Each row has a hidden stage along a path, written after it and counted from one end. A new block has a new path.
[ 380  369 -190   30  183 -322  462  -17 -208   38  149  250   -9  228
  -55 -393 -105  314 -481 -131 -171  -67 -274 -420  306  163 -111  142
  253  276 -133  124 -216  -63  -69 -232  621 -116 -165   20  -17] -> 17
[-294 -313  199  103  135  162 -414   18  210 -122  410 -411 -199 -133
 -421  149  180 -188    4 -170   17  237   -9   18 -392  -97   74 -437
   78   -6 -156 -250  301 -150  254  298 -199  208   70  -19 -195] -> 7
[ 385  235 -240  265  283 -124  231  -23 -407  104   35 -314 -320  195
 -350 -598  278  -13   12 -570 -304  -13 -510 -637  191    2   16 -445
  336  439   15   79  292   20 -344  -48  261  469  -18 -310  -41] -> 19
[-187 -144  446 -204   -5  194 -309 -254  585 -114   11  141  110 -285
 -123  536   38   30  130  276  -24 -233    8  351 -154 -175  124  -68
 -393 -522  241  191 -286 -114 -224  419  -74 -170   14  109 -155] -> 8
[ -23  -25  235 -108   76 -116  -63  130  169  -26  382  -59  -61 -130
  -79  240  -66    5 -313  120   74  169  163   42 -333 -102  -37   45
 -113 -127 -267 -225  -87 -157  293  329  134 -106  -42  108 -145] -> 8
[-170 -134   90  -18  -51  -64  -73   77  217  -37  559  152   99 -138
   60   36 -176   97 -410  140  161   65   53  229 -178  -99  -13  149
   91  154 -178 -108  -58 -214  322  137  356 -200 -215  295 -139] -> 7
[-206 -414  340  159 -320 -190 -357  -31  624 -174  200 -344 -261 -215
   -9  111   95  -86  172  202  292  239  259  156 -235   28  317 -209
 -106  -63  -32 -173 -165 -483  473  301  -49   63  118 -151 -133] -> 6
[ 294  168   70 -105  284 -277  198   51  -20   97  244   89  -33  137
 -203  191 -161  130 -449  -90 -120   75   -4 -251 -180  140 -102   30
  122  -80 -296  -83 -250   74  122   16  224 -172   30  -10 -132] -> 13
[ 469   64  -83  369 -132 -361  278 -233  178  151  -67 -129 -279  190
   15 -507   11  112  214 -188 -105 -190 -264 -351  357   99  340 -281
  253  355  240  371 -334 -229 -167 -162  336  182  127 -392  -69] -> 18
[ 286  169 -158  200  392 -107  136  -77 -292   54   49 -214 -264  191
 -455 -382  200   31 -103 -546 -334   12 -455 -615  103  151  -26 -448
  377  276  -62   48  213   64 -242 -131  157  306    6 -242  -87] -> 17
[ -93 -171  221   96  470   -2 -328 -114  148  -33  332  -97 -114   18
 -510  115   76  -27 -278 -312 -158  177 -258 -201 -305  200  -19 -475
  368    1 -237 -162  242   66  113  -11 -202   29  -31   -7 -316] -> 11
[-370 -394 -249   -6  -18  216 -263   57   61 -355   38 -426   42  192
 -731  263  277  -97  154 -441   71  239  -44 -150 -147  177   32 -273
  118   51  -64 -214  227   45  155 -163   77  380  267 -229  228] -> 1
[ -27  130  468 -233  302   87 -146 -408  534 -237  -94  372  184    8
 -286  406   48  303 -166  299 -206 -164 -215   67  146  152  -21  -47
 -267 -597  142  242 -370  -36 -234   95  -42 -355   29  113 -210] -> 12
[-308 -306  325   36  246 -215 -524  -12  272 -178  205  122 -130 -346
 -165  -64  188   31 -410 -136  119  283 -205  -92 -291  305  -32 -216
  326  104 -263 -379  320 -218  209   73    4  -58 -461  142 -254] -> 9
[-440 -128  358 -230 -153  292 -333 -263  625 -474  -11  144  193 -197
 -152  344  205  182  106  442   86  -87  -21  380  152  -98   63   79
 -514 -482  276  132 -218 -314  -52  305   97 -172    3  196   -5] -> 5
[ -10   28  264 -106  148 -118  -62  100  162  -62  367  -66  -64  -78
 -134  230  -36   45 -364  132   34  219  128  -18 -303  -35  -70    1
  -95 -165 -299 -240  -73 -153  307  308   87 -129  -17  103 -171] -> 9
[-155  106  570 -248  238  153 -249 -354  600 -318  -24  287  155  -92
 -251  427  124  261 -134  434 -130  -64 -130  164   81   54  -23  -33
 -414 -672  122  142 -292 -148 -125  267 -100 -325   36  168 -228] -> 10
[ 158   65  192 -114  262 -193   35   65   75   58  298   18  -49   26
 -206  286 -120   54 -399  -28  -63  124   64 -134 -315   50  -85  -24
   38 -152 -306 -156 -153   19  182  169  101 -137   11   28 -182] -> 11
[ 263  454  153 -182  302   52  264 -348  117 -198 -257  244   75  206
 -323   56  146  355  -80  122 -379 -255 -344 -302  453   84  -88  -19
 -291 -429  220  368 -378  -13 -469   18  229 -145  114  -49  -22] -> 16
[ 463  604   68 -104   56  -90  352 -178  -82 -173 -416  101  -67  146
  -35 -389  397  281  116  118 -274 -209 -475 -359  627 -129  -36   55
 -451 -134  348  327 -172 -155 -652  225  460  201  -33 -194  114] -> 21
[-238 -164  436 -182  -70  238 -322 -212  581 -200    3  -52   29 -253
 -177  524  128  -14  242  309    8 -128   85  324 -150 -214  144 -106
 -495 -558  229  121 -239 -193 -116  493 -115  -72  126   38 -110] -> 7
[ 138  399  322 -208  361   33   90 -399  281 -337 -291  281   72  169
 -370  135  210  409 -149  215 -334 -117 -328 -279  423  236  -94  -59
 -306 -555  153  266 -360  -76 -341   10   86 -228  103  -27  -85] -> 15
[-465 -511 -250   19 -120   21 -370   85  117 -349   91 -132   82  -19
 -434   44  220  -30  -57 -394  235  213 -103  -40 -112  272   20  -96
  308  297  -78 -279  278  -84  203 -245  299  233 -128  -46  202] -> 2
[-134 -351  445  158 -188 -205 -357  -88  650 -128  196 -272 -259 -195
  -30  144   61  -54  109  210  212  211  205  120 -259   57  304 -263
  -77 -130  -50 -141 -186 -436  423  297 -132    0  120 -148 -226] -> 8
[-159 -197  267   21  396 -282 -409 -117  227 -172   63  291  -74 -187
 -253  -97  158  153 -502 -221   -3  203 -353 -259 -127  496  -75 -210
  445   85 -247 -262  212 -100   74 -146   53 -143 -448   95 -247] -> 12
[-376 -418 -268   66   -4  251 -277   -7  105 -367   14 -485   33  276
 -836  232  300  -97  219 -507   42  252  -87 -191 -106  239   75 -382
  191   72  -28 -179  238   57  156 -264    7  423  362 -307  217] -> 1
[ 196   36  -98  145  395 -293   -4  -35 -225   12   -4  -37 -248   38
 -362 -345  188   60 -294 -539 -196   95 -415 -617    3  337  -66 -337
  502  308 -186 -123  224   15 -130 -201  200  177 -235 -166  -93] -> 16
[ 610  449 -114  -37  -21  -48  425 -140 -164  164 -267    3  -33  170
    1 -247  173   73  298 -127 -277 -438 -443 -201  419 -340   93  -33
 -285   47  445  488 -218   79 -806  232  483  320   68 -274  115] -> 22
[ -25  -11  152  -34   87 -147    7   54  202   12  547  181   83  -34
   -1   75 -224  140 -502  131   78  103   36  112 -197  -25  -48  117
  120   77 -261 -111 -135 -137  326   96  290 -264 -150  242 -202] -> 9
[-339  -53  435 -253  -95  254 -282 -239  604 -385   16  140  156 -222
 -119  412  155  163   73  485   41  -91   31  360   67 -154   54   80
 -567 -552  227  117 -261 -293  -69  415   48 -213   17  196  -65] -> 6
[ 535  227  -27  292 -135 -444  282  -57   -7   49 -221 -301 -419  150
   37 -615  259   69  219 -159  -74    5 -262 -532  350   61  242 -247
   46  313  145  139 -150 -313 -171   48  340  371   73 -480   21] -> 20
[ 360  525   74 -108  183  -13  343 -268  -11 -170 -348  123  -45  160
 -200 -202  268  308   42   75 -357 -249 -402 -383  546   -2  -44  -29
 -335 -259  282  362 -279 -106 -559   98  337   55   55 -147   50] -> 18
[ 402  214 -236  203  161 -402  106  169 -501   53 -133 -167 -348    2
  -79 -819  441  -30 -116 -572  -91  118 -594 -651  187   86  -57 -228
  345  650  -43 -169  496  -71 -388   16  480  560 -410 -293   62] -> 22
[-150  -26 -323 -225 -152  -32  176  252  -75 -402   17 -207  184  323
 -479  276  113  134 -175 -119  154  316  198 -204    7  195 -146  259
 -150  -43 -248 -287 -125  -54  334 -167  495  141  270 -133  400] -> 1
[ 612  360 -130   -3  -44  -71  399 -132 -159  237 -309  -44  -96   98
    5 -197  159    9  376 -195 -274 -479 -389 -230  334 -336  142  -89
 -242   48  460  493 -242   81 -832  251  438  352   68 -331  115] -> 21
[ -69  -29  194  -28   23 -131  -28   66  240  -54  521   88   35  -57
    7   73 -163  118 -431  200  107  160   92  123 -186  -48  -23  111
   22   25 -251 -141 -127 -222  389  174  256 -229  -92  215 -193] -> 8
[-247 -288  264   88  225  112 -409  -23  225  -71  384 -297 -173 -157
 -396  162  146 -154  -66 -174  -23  206  -74   -5 -398  -33   57 -440
  134  -40 -169 -221  279 -103  197  269 -216  138    7    6 -256] -> 8
[ 344  205 -205  216  354 -112  190  -35 -372   93   32 -270 -297  185
 -420 -453  237    4  -45 -565 -323    7 -464 -640  124   68  -29 -437
  350  333  -39   42  239   55 -301  -74  213  390   -3 -272  -49] -> 18
[ 233  170  148 -132  272 -270  149   52   50   31  277  108  -10  112
 -179  209 -151  162 -495   18  -83  130   37 -207 -185  135 -122   59
   54 -132 -323 -132 -244    3  203   57  208 -214   13   41 -153] -> 12
[ -82 -146  229   80  464  -60 -321 -143  168  -67  248    6  -97    6
 -475   64   97   36 -324 -280 -147  171 -300 -225 -216  282  -27 -417
  380   -3 -214 -154  204   41   77  -72 -142  -26 -101    9 -297] -> 12
[-485 -407 -256  -31  -59   -9 -327   66  101 -511 -117  -92  126   71
 -567   16  347   84 -103 -396  213  320 -157 -212   26  470  -51  -62
  261  192 -120 -350  277  -98  190 -378  321  238  -88 -111  284] -> 1
[ 137  337  364 -248  345   -7   40 -363  331 -293 -260  312   93  116
 -334  260  151  375 -180  249 -291 -114 -253 -212  300  238  -90  -19
 -321 -610  115  222 -395  -41 -294   45   69 -283   76   -5 -104] -> 14
[ -40 -374  467  160 -147 -270 -363  -98  661  -33  146 -277 -295 -203
  -46  213   28 -105  141  143  185  180  206   72 -326   95  340 -321
  -27 -157  -52 -120 -235 -362  367  297 -204    7  145 -218 -254] -> 9
[-185  -52   98  -54  -34  -73  -36   95  189 -116  567  184  125 -118
   64  -10 -159  147 -496  215  170  129   62  203 -122  -79  -66  219
   39  140 -225 -146  -58 -255  381  147  413 -239 -237  341 -122] -> 7

Each row has a hidden stage along a path, written after it and counted from one end. A new block has a new path.
[-160   -5   60  119   87  277    4  361 -167  -61   35  147  -23 -346
  105  -21  -21 -149  134   22  230  170 -141 -141  124  298 -230 -179
  101  -70   53  107 -103  130  117  194  187  151   16 -276   45] -> 13
[-137   19  -11  -29  144  199   29  430 -182 -176   25  172 -175 -366
  196  -59  -26 -164   98 -180  262   59   68 -241  133  245 -352 -252
  102  -38   36  187 -221  179   53  195  329  285  -79 -235    3] -> 12
[ 111  148 -296   32  -89 -278 -138  250 -221 -134  313  220 -315 -281
 -264  -55    7   30  -12 -291   33  424  411 -373 -138  -31 -170  125
    3   -9  108   97   17   63 -225  184  460  237 -117 -283  -93] -> 3
[-134   18  162 -208  130  347   47  398 -246 -112  -53   51   87 -325
  310   -1  -19 -120  109  -47   33   62  137 -151  193  200 -383 -290
  141  -60  109   38 -158  125   74  106  154  145 -134  -68   39] -> 11
[  95   65  214  -65   58  355 -129  362 -287  -41  126  163  114 -265
  102   37   62   25  160   84    2  274  -79 -156  115  131 -265 -159
  125 -177   83  -48  110  118   30  260  161   38   15 -238   30] -> 14
[-157 -130  192  -10   77  100  101  237  -83  -44 -110 -100  146   26
   55  -26   42  -46  -10   14  -11   29   34   62   29   -2 -274   46
   -2  124   57 -124  -70  -11  104    0   45  -13   21   -5  143] -> 8
[-216  158 -384   57 -265 -206  -28   -1 -117   51  154   88 -119 -354
 -203  -49  -76 -126    0 -137  -18  269  276 -245 -111   99  114  131
  -35   67  155  124  -20   21 -250  -78   96  127 -216 -180   42] -> 1
[ 244  -46  222  169 -142  128 -120   81   12   21  125   37  102  300
 -314  -19  212  186   33  107  -54  -20 -451  170  -99 -196   93  227
  -52   73  -91 -174  270   18 -100  143  -34 -239  195 -206  148] -> 17
[  28  -85  116 -107 -112  173  134  -12  252  -94 -111 -133  -47  423
  -58  -36  193 -134  -19  -17 -126 -620 -209  368  -17  -70  152 -144
   32  329  -98  -24 -200   -5 -139 -283 -184 -184  -92  366   44] -> 11
[ -36  -25  195  169  -31  208 -121   73 -113   87   54  108  134  -17
 -124  -36  122   87   72  116   76  149 -392   -4  -51  -11  -42  113
  -56 -119  -32 -141  263  114    7  205    2  -87  159 -305  187] -> 16
[ 264  -65  181  241  -71   13 -141  151  -23  -54  196  111  -32  258
 -390  -79  207  261  -18  -25   74  117 -395   56 -140 -238  -19  292
  -88   18 -123 -152  277   72  -68  297  184 -133  263 -344  125] -> 17
[  19  -79   47  237 -170  160   43  -18  257   14   -3  -23  -51  318
 -246  -20  168 -139   50  140   55 -379 -531  345  -61   52  302    2
   11  263 -117   19  -61  -15  -77 -148 -196 -209   68   56   86] -> 14
[ -21   23   -2  -12   65   20 -102  387 -263  -47   60  128  -22 -288
  121   30  -17  -90  105  -67   78  271  202 -265   54   64 -352   50
   27  -19  118   28    8   37  -57  128  239  210  -67 -319   90] -> 6
[-144   14 -193  134 -108 -144  -66   38  -16   60   42   82 -131  -82
 -112  -10   28 -188   40  -43   69   50   37  -95 -113   46   25  133
  -68  108   49   49   -3    7 -169 -103   44  101  -87 -147  105] -> 5
[-286 -237  247   35  -28   40  171 -182  189   77 -260 -256  208  456
  -92  -67  164  -69 -118   99 -131 -363 -206  393 -129 -151   47  131
 -126  254  -56 -279  -27  -45   51 -278 -284 -247   62  344  226] -> 8
[-112  -51   72  -67  -47   48  -25   40  -17   59 -100  -35   76  100
   72   18   90 -133   37   23  -78 -165   -9   48  -40  -65  -66   60
  -51  119   28  -88   18    5 -131 -170 -108  -14  -80   29  178] -> 7
[  76  -59   76  -58  123  -80  -65  305 -166 -152   70  105 -154   19
  -25  -64  106   56  -28 -232   60  110  201 -174  -62 -151 -384   85
  -38   11    1  -69   10   91  -56  172  354  166   12 -159   48] -> 7
[ 107   56   75  172   -1  172 -189  349 -247  -16  190  256  -25 -270
  -65  -23   53   77  143  -11  215  324 -263 -251   32   53 -194  101
    2 -156   -2   36  214  150  -42  379  261  108  116 -606  126] -> 17
[ -67  190 -500  156 -456 -110   49  159   88   29  139    1 -106 -296
 -202   63 -135 -353  137   41  -23  -32   70  -12   44  277  384   78
  100  403  179  360 -246 -170 -334 -321 -133   13 -324 -189   27] -> 2
[   4   54 -310  235 -260 -251   58  153   33  -72  205  -11 -148  -66
 -434  -36  -27  -73  -30  -60  -12  219  141    4 -115   63  147  218
   27  299  111  101 -124 -133 -145  -63  137  -21  -83 -123  -37] -> 2
[  90  -71  166 -198  110   60   47  195  -22 -223    5   18 -159  208
  -15 -107  175   58  -74 -265  -38 -217  133   19  -47 -170 -280 -104
    9   87  -67  -84 -104  128  -67   65  254   53  -27  154  -13] -> 10
[  56  -73  107  200 -180  116  -63 -176  227   77   17   15  -31  422
 -301  -47  250  -13   17  112   -8 -368 -571  313 -164 -113  323  103
  -88  147 -158 -110  146   47 -150 -104 -207 -251  119   32  142] -> 15
[ -41  -45  125 -163 -157  307  180  124  186  -53 -189 -192  135  217
  140   44   81 -258   80  109 -164 -589 -165  350  138   79  120 -199
  116  385   14   53 -276  -79 -116 -371 -312 -178 -203  295  103] -> 10
[-501  -28  -53  148  -33   30   13   12 -170  205  -97  -10  204 -353
   61    9  -83 -225   62  161   52  331   44 -122  -32  231  -91   95
  -56  -42  179  -68   41   12   70  -83 -101   69  -58 -159  208] -> 4
[-161  100 -126  -52 -183  -46  -51  -24 -139  103   62   12   84 -189
  -94   16    4  -96   30   32 -180  231  224 -108  -88   45   35   79
  -11   22  165  -67   70  -20 -170 -121  -49  -12 -168   -2   66] -> 3
[  50  -60  442 -138  166  248 -157   29 -277    3   85  101  174  105
  -76  -67  244  303  -44   14 -159  303  -54  -62 -129 -201 -322  -28
  -43 -340  -19 -419  362  204   86  324  180 -105  189   58   51] -> 14
[ 164  -43  364 -353  144  227   33  342 -210 -208    2  -53  121  104
  109  -27  142  158  -29 -126 -232   19  271    3   64 -172 -444 -140
   89    4   54 -222  -25   67   20  133  212  -35  -47  179   -9] -> 10
[  69 -105  293 -214   33  180  119  162   19 -148  -87 -151  104  308
   -1  -37  164   47  -60  -59 -207 -264   52  223    8 -155 -187  -81
   52  190  -10 -181 -100    2   -3  -72    7 -146  -34  295   43] -> 10
[-194   20  156 -203   89  385   72  353 -209  -71  -98   23  138 -337
  346   17  -35 -184  135   11   19   -7   79 -104  212  244 -315 -311
  149  -30  116   57 -172  111   68   27   50  123 -158  -41   69] -> 11
[-240    8   31  259  -64  265  -80  130 -103  143   -2  146   96 -291
   27   -4   -2 -153  175  168  248  114 -460  -84   56  248   22   18
  -19  -88   11   67  121  124   24  123  -62   34   67 -455  228] -> 16
[ -99  -49  -94  100 -135  194  210  253  241 -125 -112  -77 -124   60
   42   -1    3 -364  101   16  150 -534 -264  260  149  250  142 -189
  125  438  -22  283 -427  -50  -68 -267 -128  -14 -158   42   51] -> 11
[  13  -31 -126   91  -90  -50    6  246   80  -73  -13   32 -173   46
  -11    9   38 -233   81  -80  133 -252  -59   21   14   37  -19   62
    0  295  -10  165 -171  -36 -183 -142   46   98 -105 -162  109] -> 7
[ -30  -49  120  287 -104  145  -83   98  -25   83   57   82   97   27
 -195  -39  102   50   72  123  145   78 -500   51  -45    3   60  206
  -74    9  -57  -63  206   66  -16  159  -28 -102  178 -386  222] -> 17
[-292 -117  361 -238  145  229   77   37 -171   33 -212 -123  303   28
  221  -40   89   17  -42   18 -161   -1  124   35    4  -77 -348  -60
  -45  -75   68 -306   59  100  108  -29  -54  -47  -20  193  189] -> 9
[-244   36  -86  -23 -167 -215   -9 -224 -139   94  104  -39   81  -45
 -337 -104   57  134 -163  -93 -241  383  311  -97 -267 -154   25  240
 -124  -63  126 -258  194   38 -110  -21   56  -73  -49  113   69] -> 1
[ -67  -51   58   38 -146  275  126   87  201  -23 -103  -88   24  165
    8   18   93 -254   88  134  -14 -470 -340  317   79  154  196 -176
   98  300  -34   88 -230  -29  -67 -263 -244 -152  -88  173   76] -> 12
[  96    7   77 -253  -60  186   56  182   69 -146  -69  -39  -71  180
  132   -2  126 -141   49 -119 -112 -485   34  121   72  -55  -64 -187
   72  237  -23   54 -191   36 -207 -191  -33  -14 -200  189   38] -> 10
[  72   37  315 -160    2  363 -153   60 -186   65   39   82  207   18
   57   30  180   79  102  131 -181   58 -170    2    2  -45 -106 -116
   39 -187   21 -221  246  125  -55  102  -53 -126   21   21   85] -> 14
[-217   25  158 -181  144  344  -29  246 -257  -35  -47  129   62 -349
  305  -20   19 -117  106  -51   66   91   62 -211  120  194 -341 -289
   85 -200   75   -4  -41  214   53  133  145  170  -92  -82   68] -> 12
[-272   17 -242  223  -53 -239   -8   68 -127   10  128   99 -153 -266
 -260 -100  -40  -71  -49 -131  132  408  200 -224 -165   95  -86  180
  -74    8  103   14   -6   45  -25   86  253  162  -23 -221   39] -> 3

Each row has a hidden stage along a path, written after it and counted from one end. A new block has a new path.
[  78  152 -456 -257  143    1  142  159   54  112  -79  -22  -55 -221
  188  199  -13  192 -177  -95  316    1   12 -106 -156  -96 -279  157
  -15   41  -47  213  240  201  122   -9 -174  166 -184  -22   61] -> 22
[ -37  198   28   58  -77 -230  -88 -103  -51    8 -136  -28 -201    8
 -240  -89   98  -92   -4  -88  -85  204  -54  324 -254   14  123  149
 -114 -117   -4  112 -210  -11  -18  -34  -33 -137 -104  233 -105] -> 4
[  90  164 -192  -26  201 -153   79  126 -145  341   12 -187 -391 -386
   65   43  271 -165  -38 -252  329  -25   -6  164  -70   33    9  121
  -94   90 -137  139   36 -158  184    6   45   17 -297   43   -2] -> 1
[  55   89 -239  -44  125 -126  -15  -42 -104  220   32  -61 -257 -340
  103   87  191  -37  -41  -57   88  -97    1    0  -46   15  109  -61
  -12   59 -125  227  167  -54  150  -50  -62  -60  -52    6  -13] -> 5
[  -5 -278 -179  -96   -5  113 -106   24   39 -213 -271  147  286  292
 -122  210  -32   25 -267  220  118   95 -184  367  -80  -81  167 -152
   -5 -174   61  101    3   66 -238 -157 -124  139  -22   30   -9] -> 17
[  41 -103  -62  212   78  -66 -124  -68  109   78  152 -183  -80 -348
   72   86  163 -123  161  -29   26 -277 -108 -135  202    2   58 -200
  -43  -79 -116   64  385 -145  141  161  -31  -97   40 -223  176] -> 8
[ -15  312 -201 -188 -112 -171    0 -105 -116  -75 -184   21  -48   44
    8    0  -41   57  -59 -213   52  106   35  135 -296  -63 -225  193
  -48  -72 -111  277   43  110 -144    8 -209  -20 -102  107  -75] -> 20
[  47 -293  127  229   81   89  -89    0  -47   22   60   80  -42   37
 -252   10  140 -114   99  332  -49 -163 -224  210  277  -55  245 -255
   29 -164   -6  -66 -106 -104  -11   95   72  173  -36  -17   26] -> 10
[ 113 -159  -39   89  281   85   26  336   73  149 -137   30 -178 -125
 -244   63  173   34 -113  144  256  142 -163  311  -16  -77  128   96
 -167  -70  102 -112 -203   -3  190 -118  122  199 -246  215   50] -> 1
[ 128 -245 -169   60  170   27  -66  -19  -60  175  114  -26    2 -165
  208  204  176 -110   56  205  147 -282 -168  -32  168    6  217 -352
   70  -26  -52  104  215 -124   68   36  -67   52  -48 -208  111] -> 14
[  16  -50  -60  -92  -36   45  -72   13  -22 -219 -302  244  160  319
 -225   41  -79  169 -131  211  -30  201 -125  316 -215 -131   16   39
  -63 -197   80   88 -183  183 -190 -141 -144  133  -30  238  -74] -> 19
[ 176  -39 -172   35  357   15   70  296    1  332   -5  -57 -299 -392
   39  105  249   30  -28   36  314   -7  -84   59  -18  -35   66   54
 -138   53   13   -5    8  -46  323  -86   72  117 -242  104   95] -> 1
[  86 -138 -245  -41  280   41   34  265   52  213 -101  -57 -162 -231
  -29  194  198  -34 -226   50  343   91 -111  248  -64  -15  185   25
  -99   15   40   33   -4  -40  179 -156   58  132 -238   80   56] -> 2
[  32   26   40  224  -60 -257 -174 -262   16  132  204 -245  -74 -167
  160   46  166 -303  286  -43  -71 -194 -148  -31   13   91  207 -209
    2 -127  -58  102  190 -204   15  211  -78 -257  -54 -249  140] -> 11
[  14  -24  223  216 -129 -121 -135 -208 -167  -56  -20   67  -49  213
 -265 -133   86 -185  210  143 -182  -70 -179  299   58   -9  150 -146
    2 -198  -42   33 -248 -113 -165  146  -26  -11  -46   65  -89] -> 13
[ 127 -314  -28  132  140  163  -96   93   53  -85  -87  131  139   10
  -90  102   63  100   37  273   64 -181 -198   42  187 -110   28 -241
  -45 -134   -3  -25  125    8   21    7  -59  152   47  -21   96] -> 15
[ -13 -137 -239   59   97  -13 -100   59  200    0  -43 -177   -5 -291
    0  190  114  -69 -141 -101  183  -77  -83   54   50  -10   65  -74
  -95  -57  -65  101  374  -73  104   -8  -42  -63  -10 -127  141] -> 5
[  15 -239   88  155  -65   90 -178   10  161 -337 -263  122  276  276
 -307   22  -65   77  -10  178  -52   51 -221  265    3 -120  -10  -80
 -125 -275   70  -52  -12   56 -168    3  -92   49   61   89   51] -> 16
[  47  -50 -301 -177  128  146   99  262  168  -77 -227  131   94   66
 -124  167  -94  266 -250  137  250  166  -97  125 -137 -166 -190  179
  -61 -104  101   42  -13  286   32  -71 -107  298 -169  126   42] -> 22
[  31   75  271  278  -94 -196 -121 -252 -197   70  126   18 -214   23
 -207 -191  147 -192  353  118 -261 -143 -139  138   98    6  153 -135
   12 -167  -85   35 -207 -134  -40  213    8  -71  -33   50  -63] -> 10
[  32  100  -96 -166   22   72   85  114 -121 -115 -275  288  -30  228
 -292  -43  -77  256 -139  148   41  186  -46  276 -159 -183 -183  196
  -40 -121    8   98 -281  255 -111  -79  -93  312 -128  329 -146] -> 21
[  24  333 -243 -166  -42 -167   40  -23    8  -14 -129  -37  -68  -81
   76   27  -52  128  -14 -222  102   98   32  -18 -295  -80 -303  252
  -83  -59  -68  227  114  169   -5   47 -208  -18 -136   66    7] -> 21
[  19  114 -139   12   24 -193  -50 -207 -222  224  141  -66 -269 -261
  108   36  207 -162   78  -22  -38 -195  -13    5   29   50  184 -173
   80   28 -179  262  124 -128   51   52  -69  -85  -27  -70  -53] -> 7
[  31  236 -515 -288   61  -67  167  100   58  123  -74  -96  -73 -206
  176  192  -31  114 -221 -207  344    6   35  -63 -180  -58 -321  202
   21   62  -80  268  230  194   88   54 -193  133 -229  -66   12] -> 23
[ 111  125 -161  -23   15 -141  -91 -139  -85   31  -25    1  -15 -152
  218   60   62   63  138  -61    1 -154  -29 -148 -115  -36  -98 -102
  -42  -40 -119  233  272    8   23   23 -223 -135   42  -50   42] -> 17
[  59  179 -224 -139  -31 -154  -59 -156 -151    6  -92   21  -21  -67
  194   74   40   39   17 -104   30  -72    4  -14 -198  -31  -86  -43
  -17  -31 -136  299  204   30  -76  -24 -230  -92   -3   -5  -26] -> 18
[  35  106  -47   63  -32 -276  -74 -316 -292  296  239 -121 -236 -137
  203   40  231 -342  205   34  -61 -211  -81   67   13  115  323 -259
  139  -13 -138  245    9 -219  -34  133  -70 -140 -113 -173  -40] -> 11
[  29 -313 -164   60  143   30 -111  -23   82  121   79  -22   41  -84
   69  261  145 -130  -84  332   62  -74 -199  121   65   22  451 -313
   63 -100   81   63  100  -61   44  -75  -14   32  -39 -143  110] -> 8
[ -14  203  -30   52  -45 -218  -63 -201 -198   98   29  -25 -285 -170
  -95  -92  153 -107   92  -96 -118  -85    4  106  -33   12   58  -23
   -3  -30 -180  221    2  -80   15   64  -57 -102   -7   82 -112] -> 6
[   7 -356   29  258   99  144 -148  117  271 -160  -61  -13   98  -82
 -291   85   63   23  -17  194   21  -94 -207  108  241  -98   96 -151
 -113 -208   28 -112  179  -19   72   50   47   85   67  -36  158] -> 7
[  20  122  -42   10  -20  111  116  237  178 -226 -277  172    1  142
 -486 -126 -165  337  -68   22   69  152  -88  140  -35 -223 -505  363
 -142 -170   39  -64 -195  344   45  135  -63  316 -134  293  -55] -> 23
[  42    8  120   92  -97  -49 -156  -90   12 -247 -240  199  136  280
 -239  -75  -66  144  105  174 -193  125 -151  188 -185 -112  -21    5
 -120 -244   73   38 -157  133 -137  -33 -152  -35   53  225  -30] -> 17
[ 117 -137 -180 -106  170  173    3  210   87 -112 -233  238  130   69
  -80  131  -56  331 -123  264  114   86 -116   50  -97 -187 -100   22
  -89 -130   88   34   27  243   30 -146 -124  235  -30  170   57] -> 20
[  10  272  -40  -86  -76  -65   66   50  -10 -132 -247  178  -60  196
 -303 -121 -118  233  -14    5  -33  238  -37  192 -264 -151 -301  333
  -95 -157   36   77 -282  285  -57   34 -129  158 -152  319 -109] -> 22
[ 149  -29 -182    9  120  -80  -60 -103 -150  184  101  -16  -69 -225
  288  130  168  -43  134   68   80 -298  -78 -146   60    4   63 -274
   49   22 -130  206  269  -93   80   47 -143  -49   -2 -156   58] -> 15
[  28  -41   74   62 -101  -64 -145 -144  -86 -167 -184  172  107  297
 -194  -29   -8    7   50  193 -151   67 -158  278 -130  -57  109  -95
  -36 -204   32   87 -186   43 -188  -28 -130  -11    9  151  -79] -> 16
[  22 -307  -84  209  109   59 -149   40  258  -27   66 -145   77 -226
  -28  185  116  -85   18  108   84 -175 -183  -15  211  -29  155 -225
  -61 -143   -7  -25  354  -98  106   73   -1  -19   39 -213  223] -> 8
[ -44  143   98  147 -117 -213 -153 -156   26  -77 -110  -12 -124   31
 -278 -105   59  -60   78  -21 -194  149  -89  247 -194   -3  124   85
 -123 -179   12   82 -151    8  -22   10  -47 -177  -12  195  -63] -> 5
[  23  -31 -451 -234  111  103  125  243  228  -25 -187    4  117  -12
   -9  259  -95  190 -340   29  359  139  -85   94 -149 -111 -196  167
  -18  -51   83  105  110  265   50  -43 -133  255 -218   -2   69] -> 23
[ 104  231 -479 -219  130  -32  195  154  107  167  -38   -8 -104 -253
  152  149  -41  260 -122  -59  276  -41   11 -225 -134  -80 -369  191
   16   76  -21  198  174  293  246   73 -197  159 -187   -7   21] -> 24
